Below is a small trained network, with its code and all its weights. Each question gives an input and a class and asks what happens when units are switched off, that is, made to give their printed mean instead of their output.

import numpy as np


def w(rows, s, z=0):
    codes = np.array(rows[::2]) - 128.0
    scale = np.full(codes.shape[1], s)
    scale[-1] = z or s
    return codes * scale


def f(y):
    return y / 2 * (1 + np.tanh(0.7978845608 * (y + 0.044715 * y**3)))


def log_softmax(a):
    a = a - a.max(-1, keepdims=True)
    return a - np.log(np.exp(a).sum(-1, keepdims=True))


def net(x, mask):
    res = np.array(x, float).reshape(1, 6) / 4 @ E
    y = f(res @ A[0][:, :-1].T + A[0][:, -1])
    res = res + np.where(mask, y, B[0][:, -1]) @ B[0][:, :-1]
    return log_softmax(res[-1] @ U[:, :-1].T + U[:, -1])


A, B = {}, {}
E = w([
[208,192,185,163,128,227,27,204,37],'x0',
[135,128,128,130,127,135,137,130,133],'x1',
[247,60,116,3,88,159,85,72,148],'x2',
[168,1,46,190,183,155,119,115,21],'x3',
[211,182,94,159,22,29,169,135,72],'x4',
[123,126,135,133,129,108,108,107,123],'x5',
],0.0083)
A[0] = w([
[101,84,47,189,182,132,85,96,65,208],'neuron 0',
[176,174,211,185,126,196,58,223,61,2],'neuron 1',
[58,89,180,90,212,190,94,133,141,110],'neuron 2',
[161,163,55,152,33,57,184,114,60,84],'neuron 3',
[159,149,90,124,44,83,162,158,101,132],'neuron 4',
[75,83,124,111,178,187,121,114,191,82],'neuron 5',
[190,76,79,10,111,132,136,66,180,39],'neuron 6',
[97,199,187,41,83,111,96,122,185,182],'neuron 7',
[200,131,192,42,112,171,84,149,66,82],'neuron 8',
[75,54,74,87,103,62,237,75,185,106],'neuron 9',
[40,189,108,251,193,98,194,130,147,33],'neuron 10',
[186,43,20,162,187,144,101,111,32,195],'neuron 11',
[139,254,213,97,148,134,126,96,151,197],'neuron 12',
],0.0084,0.0017)
B[0] = w([
[125,150,101,88,121,119,165,152,150,207],'neuron 0',
[100,113,122,186,202,97,115,143,114,231],'neuron 1',
[191,208,135,121,61,149,98,100,135,211],'neuron 2',
[163,201,123,129,94,172,89,68,162,202],'neuron 3',
[177,157,139,119,135,157,87,107,152,177],'neuron 4',
[184,172,138,122,98,180,77,105,140,191],'neuron 5',
[59,112,182,161,58,112,166,100,24,211],'neuron 6',
[132,107,66,80,144,129,179,159,140,211],'neuron 7',
[130,97,142,166,158,95,131,124,74,199],'neuron 8',
[91,84,176,137,248,114,53,177,153,228],'neuron 9',
[87,121,164,148,76,112,164,108,65,222],'neuron 10',
[110,131,67,80,126,116,169,156,175,247],'neuron 11',
[115,92,82,105,114,105,156,164,184,205],'neuron 12',
],0.012,0.013)
U = w([
[111,120,51,33,143,123,252,172,215,122],'0',
[110,83,170,181,254,112,34,153,139,44],'1',
[189,236,157,111,75,186,29,84,170,88],'2',
[76,115,195,169,58,114,220,115,23,254],'3',
],0.0097,0.0019)

Each question gives the input, the list of numbers given to net, and the class t.
The units are the neurons (one row each of A and B). Each row of codes is followed by its name. A weight is (code - 128) times the scale printed after its matrix; where a second scale follows, it is the last column's (A, B and U).
mask holds one flag per neuron, in row order. A switched-off neuron (its flag False) gives its mean, the last column of its row in B, instead of its output. The means were averaged over made-up inputs and are rounded, as every weight is.
A unit's drop is (log p(t) with every unit on - log p(t) with that unit switched off) / (log p(t) with every unit on - log p(t) with every unit switched off).
The circuit of an input: a set's keep is (log p(t) with only the set's units on - log p(t) with every unit switched off) / (log p(t) with every unit on - log p(t) with every unit switched off). Starting from the 12 units with the biggest drops (on a tie, the unit counted first), units are removed one at a time, each time the one whose removal leaves the highest keep (on an exact tie, the one counted first), for as long as the keep stays at least 0.8.
units of the circuit, in order: the units of the circuit, biggest drop first
top k neurons: the k neurons with the biggest drops, biggest first
drop when u is switched off: that unit's drop, to one decimal
input [-6,1,-7,3,-4,-8], class 3: units of the circuit, in order	neuron 10
input [-3,1,7,6,6,2], class 3: top 3 neurons	neuron 6; neuron 7; neuron 12
input [4,7,-5,4,-3,-4], class 3: top 2 neurons	neuron 9; neuron 10
input [-3,3,-5,-1,-6,-3], class 2: top 3 neurons	neuron 5; neuron 2; neuron 6
input [-3,0,-4,-3,-5,-6], class 2: top 2 neurons	neuron 6; neuron 5
input [-2,-7,-2,3,-2,6], class 0: top 2 neurons	neuron 6; neuron 1
input [-2,1,-7,6,-5,-5], class 3: top 2 neurons	neuron 10; neuron 7
input [7,-2,2,8,-1,4], class 0: top 3 neurons	neuron 11; neuron 0; neuron 9
input [-1,-5,-3,-1,3,3], class 2: top 3 neurons	neuron 6; neuron 3; neuron 8
input [-7,8,-6,6,-1,-3], class 1: top 3 neurons	neuron 9; neuron 7; neuron 6
input [-8,-7,-8,4,2,0], class 1: top 3 neurons	neuron 9; neuron 6; neuron 2
input [-1,0,3,-1,1,6], class 3: drop when neuron 1 is switched off	0.1
input [-5,2,5,-4,8,-4], class 2: drop when neuron 3 is switched off	0.7
input [6,-3,6,-8,7,6], class 0: units of the circuit, in order	neuron 7
input [-6,1,-4,-1,-2,-8], class 1: drop when neuron 11 is switched off	0.0
